Below is a small trained network, with its code and all its weights. Each question gives an input and a class and asks what happens when units are switched off, that is, made to give their printed mean instead of their output.

import numpy as np


def w(rows, s, z=0):
    codes = np.array(rows[::2]) - 128.0
    scale = np.full(codes.shape[1], s)
    scale[-1] = z or s
    return codes * scale


def norm(h):
    return h / np.sqrt((h * h).mean(-1, keepdims=True) + 1e-5)


def f(y):
    return np.maximum(y, 0)


def log_softmax(a):
    a = a - a.max(-1, keepdims=True)
    return a - np.log(np.exp(a).sum(-1, keepdims=True))


def net(x, mask):
    res = np.array(x, float).reshape(1, 2) / 4 @ E
    u = 0
    for l in range(2):
        y = f(norm(res) @ A[l][:, :-1].T + A[l][:, -1])
        res = res + np.where(mask[u : u + 10], y, B[l][:, -1]) @ B[l][:, :-1]
        u += 10
    return log_softmax(norm(res)[-1] @ U[:, :-1].T + U[:, -1])


A, B = {}, {}
E = w([
[92,106,185,54,128,97,39,246,130],'x0',
[109,126,122,5,42,128,165,88,117],'x1',
],0.0011)
A[0] = w([
[2,179,125,66,97,60,113,151,79,72],'0.n0',
[156,184,69,158,112,189,191,116,40,174],'0.n1',
[133,93,205,108,134,152,57,196,151,144],'0.n2',
[86,214,140,90,71,125,117,44,95,90],'0.n3',
[185,160,80,242,149,136,88,224,185,250],'0.n4',
[46,153,122,120,85,74,85,202,84,161],'0.n5',
[143,132,183,114,139,178,59,164,156,149],'0.n6',
[147,147,119,209,164,168,117,68,150,79],'0.n7',
[32,130,109,63,150,113,139,121,52,104],'0.n8',
[99,131,147,189,141,112,79,160,102,70],'0.n9',
],0.0012,0.0017)
B[0] = w([
[186,105,127,247,106,214,130,90,215,158],'0.n0',
[58,110,125,50,212,56,97,178,114,192],'0.n1',
[60,152,67,150,160,124,200,62,149,194],'0.n2',
[121,49,23,143,74,62,87,206,153,159],'0.n3',
[181,42,127,24,60,95,185,100,165,252],'0.n4',
[109,115,13,157,153,52,141,96,83,189],'0.n5',
[125,163,105,107,206,132,211,77,122,175],'0.n6',
[41,129,154,4,81,85,113,133,107,162],'0.n7',
[215,79,79,101,151,116,119,124,202,151],'0.n8',
[208,149,102,117,31,195,185,98,84,149],'0.n9',
],0.0012,0.0023)
A[1] = w([
[89,129,189,117,165,136,63,187,140,39],'1.n0',
[127,98,177,114,128,128,74,165,145,140],'1.n1',
[124,143,255,95,87,151,107,139,72,163],'1.n2',
[135,108,85,131,128,135,164,106,147,144],'1.n3',
[148,177,135,116,109,161,141,88,125,144],'1.n4',
[149,185,122,191,126,184,157,85,112,33],'1.n5',
[168,123,142,207,159,149,116,120,136,83],'1.n6',
[124,106,106,106,120,100,121,123,155,253],'1.n7',
[177,110,124,179,138,140,152,111,127,150],'1.n8',
[163,121,163,191,158,133,88,174,147,116],'1.n9',
],0.0036,0.00074)
B[1] = w([
[72,213,66,174,129,109,102,127,95,209],'1.n0',
[124,172,103,187,113,159,96,108,109,200],'1.n1',
[192,102,132,216,173,135,172,100,153,154],'1.n2',
[124,120,173,142,174,121,106,143,130,239],'1.n3',
[137,130,126,132,86,140,53,226,160,173],'1.n4',
[61,209,92,181,158,81,36,209,80,185],'1.n5',
[174,66,180,41,63,164,172,100,156,199],'1.n6',
[147,138,148,177,156,136,151,124,121,250],'1.n7',
[89,171,78,102,85,127,110,146,117,210],'1.n8',
[172,55,160,5,58,137,208,79,165,209],'1.n9',
],0.0031,0.0024)
U = w([
[73,215,57,184,115,104,79,158,100,179],'0',
[164,64,130,47,31,136,180,111,163,194],'1',
[152,77,205,181,254,102,172,130,138,148],'2',
[145,104,184,152,133,218,84,112,106,2],'3',
[142,107,177,146,135,188,98,113,108,17],'4',
],0.0091,0.004)

Each question gives the input, the list of numbers given to net, and the class t.
The units are the neurons (one row each of A and B). Each row of codes is followed by its name. A weight is (code - 128) times the scale printed after its matrix; where a second scale follows, it is the last column's (A, B and U).
mask holds one flag per neuron, layer by layer. A switched-off neuron (its flag False) gives its mean, the last column of its row in B, instead of its output. The means were averaged over made-up inputs and are rounded, as every weight is.
A unit's drop is (log p(t) with every unit on - log p(t) with that unit switched off) / (log p(t) with every unit on - log p(t) with every unit switched off).
unit that matters most: the unit with the biggest drop
top k neurons: the k neurons with the biggest drops, biggest first
top k neurons in layer l: the k neurons of layer l with the biggest drops, biggest first
drop of u: that unit's drop, to one decimal
input [-5,-6], class 1: top 3 neurons : [1.n6, 0.n2, 1.n0]
input [6,5], class 0: top 2 neurons : [0.n4, 1.n9]
input [3,0], class 2: unit that matters most : 0.n2
input [3,2], class 2: top 3 neurons in layer 0 : [0.n5, 0.n2, 0.n1]
input [0,-1], class 2: top 2 neurons : [1.n9, 1.n6]
input [-2,-3], class 2: top 2 neurons : [0.n4, 0.n7]
input [1,-3], class 2: top 2 neurons : [0.n4, 1.n0]
input [-1,3], class 2: top 2 neurons in layer 0 : [0.n4, 0.n3]
input [-3,2], class 2: top 3 neurons in layer 0 : [0.n1, 0.n3, 0.n0]
input [6,-8], class 1: drop of 1.n9 : 1.5
input [-1,2], class 2: drop of 1.n9 : 0.1
input [1,-4], class 1: drop of 1.n4 : 0.0
input [-2,3], class 2: drop of 1.n6 : 0.3
input [-5,-7], class 1: unit that matters most : 1.n6
